Up to rounding, each matrix moves every point onto a flat space through zero. How many dimensions does that space have?
[[ 0.75  0.04 -0.11 -0.01 -0.23 -0.01 -0.15  0.13 -0.21 -0.10  0.15]
 [ 0.04  0.68 -0.18 -0.01  0.09 -0.33  0.00  0.05  0.05 -0.16 -0.19]
 [-0.11 -0.18  0.83 -0.01 -0.07 -0.21 -0.08  0.10 -0.08 -0.16 -0.04]
 [-0.01 -0.01 -0.01  1.00 -0.01 -0.01 -0.01  0.01 -0.01 -0.01  0.00]
 [-0.23  0.09 -0.07 -0.01  0.77  0.05 -0.14  0.11 -0.20 -0.06  0.17]
 [-0.01 -0.33 -0.21 -0.01  0.05  0.66 -0.03  0.08  0.01 -0.19 -0.17]
 [-0.15  0.00 -0.08 -0.01 -0.14 -0.03  0.90  0.09 -0.13 -0.07  0.08]
 [ 0.13  0.05  0.10  0.01  0.11  0.08  0.09  0.91  0.11  0.09 -0.04]
 [-0.21  0.05 -0.08 -0.01 -0.20  0.01 -0.13  0.11  0.82 -0.07  0.14]
 [-0.10 -0.16 -0.16 -0.01 -0.06 -0.19 -0.07  0.09 -0.07  0.86 -0.04]
 [ 0.15 -0.19 -0.04  0.00  0.17 -0.17  0.08 -0.04  0.14 -0.04  0.81]]
 : 9

[[ 0.79 -0.06  0.15  0.06 -0.11 -0.17  0.18 -0.04  0.01 -0.03 -0.24]
 [-0.06  0.42  0.20 -0.16  0.11  0.14  0.07 -0.30 -0.12 -0.18  0.00]
 [ 0.15  0.20  0.65  0.00  0.10  0.20 -0.20  0.19 -0.03 -0.13 -0.14]
 [ 0.06 -0.16  0.00  0.93  0.08  0.12 -0.05 -0.08 -0.05 -0.06  0.07]
 [-0.11  0.11  0.10  0.08  0.89 -0.18  0.11  0.02  0.06  0.09 -0.04]
 [-0.17  0.14  0.20  0.12 -0.18  0.71  0.19  0.01  0.09  0.16 -0.04]
 [ 0.18  0.07 -0.20 -0.05  0.11  0.19  0.82  0.07 -0.03 -0.04  0.11]
 [-0.04 -0.30  0.19 -0.08  0.02  0.01  0.07  0.80 -0.04 -0.01  0.12]
 [ 0.01 -0.12 -0.03 -0.05  0.06  0.09 -0.03 -0.04  0.96 -0.09 -0.05]
 [-0.03 -0.18 -0.13 -0.06  0.09  0.16 -0.04 -0.01 -0.09  0.75 -0.30]
 [-0.24  0.00 -0.14  0.07 -0.04 -0.04  0.11  0.12 -0.05 -0.30  0.29]]
 : 8

[[ 0.92 -0.06 -0.06  0.05 -0.03  0.07 -0.05  0.20  0.11 -0.01 -0.03]
 [-0.06  0.95 -0.05  0.04 -0.02  0.06 -0.04  0.17  0.09 -0.01 -0.03]
 [-0.06 -0.05  0.96  0.04 -0.02  0.05 -0.04  0.15  0.08 -0.01 -0.02]
 [ 0.05  0.04  0.04  0.97  0.02 -0.05  0.03 -0.13 -0.07  0.01  0.02]
 [-0.03 -0.02 -0.02  0.02  0.99  0.02 -0.02  0.07  0.04  0.00 -0.01]
 [ 0.07  0.06  0.05 -0.05  0.02  0.94  0.05 -0.18 -0.10  0.01  0.03]
 [-0.05 -0.04 -0.04  0.03 -0.02  0.05  0.97  0.13  0.07 -0.01 -0.02]
 [ 0.20  0.17  0.15 -0.13  0.07 -0.18  0.13  0.47 -0.28  0.04  0.08]
 [ 0.11  0.09  0.08 -0.07  0.04 -0.10  0.07 -0.28  0.85  0.02  0.04]
 [-0.01 -0.01 -0.01  0.01  0.00  0.01 -0.01  0.04  0.02  1.00 -0.01]
 [-0.03 -0.03 -0.02  0.02 -0.01  0.03 -0.02  0.08  0.04 -0.01  0.99]]
 : 10

[[ 0.41 -0.05 -0.03  0.15  0.08 -0.05 -0.25  0.32  0.14  0.09  0.11]
 [-0.05  0.90 -0.07 -0.01 -0.02  0.13 -0.02 -0.09  0.20  0.07  0.13]
 [-0.03 -0.07  0.76 -0.05 -0.28 -0.08 -0.01 -0.06  0.06  0.28  0.07]
 [ 0.15 -0.01 -0.05  0.94 -0.07 -0.04  0.04 -0.15 -0.01  0.01  0.07]
 [ 0.08 -0.02 -0.28 -0.07  0.53 -0.08  0.24  0.10 -0.06  0.28  0.07]
 [-0.05  0.13 -0.08 -0.04 -0.08  0.34 -0.21 -0.05 -0.35 -0.01  0.15]
 [-0.25 -0.02 -0.01  0.04  0.24 -0.21  0.48 -0.23  0.06  0.12 -0.11]
 [ 0.32 -0.09 -0.06 -0.15  0.10 -0.05 -0.23  0.34  0.13  0.05  0.05]
 [ 0.14  0.20  0.06 -0.01 -0.06 -0.35  0.06  0.13  0.59 -0.10 -0.16]
 [ 0.09  0.07  0.28  0.01  0.28 -0.01  0.12  0.05 -0.10  0.52  0.22]
 [ 0.11  0.13  0.07  0.07  0.07  0.15 -0.11  0.05 -0.16  0.22  0.19]]
 : 6

[[ 0.37  0.20  0.10 -0.05  0.20  0.01  0.01 -0.08  0.22  0.28  0.06]
 [ 0.20  0.26 -0.01 -0.21 -0.03 -0.19  0.09 -0.05 -0.01  0.25 -0.02]
 [ 0.10 -0.01  0.19  0.13  0.18 -0.07  0.06 -0.23  0.13 -0.09 -0.06]
 [-0.05 -0.21  0.13  0.26  0.17  0.15 -0.06 -0.09  0.13 -0.22  0.01]
 [ 0.20 -0.03  0.18  0.17  0.26  0.09 -0.02 -0.15  0.24  0.01  0.03]
 [ 0.01 -0.19 -0.07  0.15  0.09  0.43 -0.22  0.26  0.15  0.04  0.19]
 [ 0.01  0.09  0.06 -0.06 -0.02 -0.22  0.11 -0.16 -0.05 -0.04 -0.10]
 [-0.08 -0.05 -0.23 -0.09 -0.15  0.26 -0.16  0.36 -0.07  0.15  0.15]
 [ 0.22 -0.01  0.13  0.13  0.24  0.15 -0.05 -0.07  0.24  0.08  0.07]
 [ 0.28  0.25 -0.09 -0.22  0.01  0.04 -0.04  0.15  0.08  0.41  0.11]
 [ 0.06 -0.02 -0.06  0.01  0.03  0.19 -0.10  0.15  0.07  0.11  0.10]]
 : 3

[[ 0.71  0.33  0.03  0.09 -0.10  0.01 -0.18 -0.07  0.17 -0.09 -0.05]
 [ 0.33  0.60 -0.01 -0.04  0.11  0.02  0.14  0.11 -0.21  0.21 -0.02]
 [ 0.03 -0.01  0.97 -0.07  0.02 -0.03  0.09 -0.03 -0.01 -0.10  0.09]
 [ 0.09 -0.04 -0.07  0.86  0.05 -0.06  0.19 -0.04 -0.03 -0.18  0.18]
 [-0.10  0.11  0.02  0.05  0.96  0.01 -0.08 -0.01  0.06 -0.01 -0.04]
 [ 0.01  0.02 -0.03 -0.06  0.01  0.97  0.07 -0.03  0.01 -0.11  0.09]
 [-0.18  0.14  0.09  0.19 -0.08  0.07  0.73  0.03  0.08  0.18 -0.22]
 [-0.07  0.11 -0.03 -0.04 -0.01 -0.03  0.03  0.95  0.05 -0.14  0.08]
 [ 0.17 -0.21 -0.01 -0.03  0.06  0.01  0.08  0.05  0.89  0.10  0.00]
 [-0.09  0.21 -0.10 -0.18 -0.01 -0.11  0.18 -0.14  0.10  0.59  0.27]
 [-0.05 -0.02  0.09  0.18 -0.04  0.09 -0.22  0.08  0.00  0.27  0.77]]
 : 9
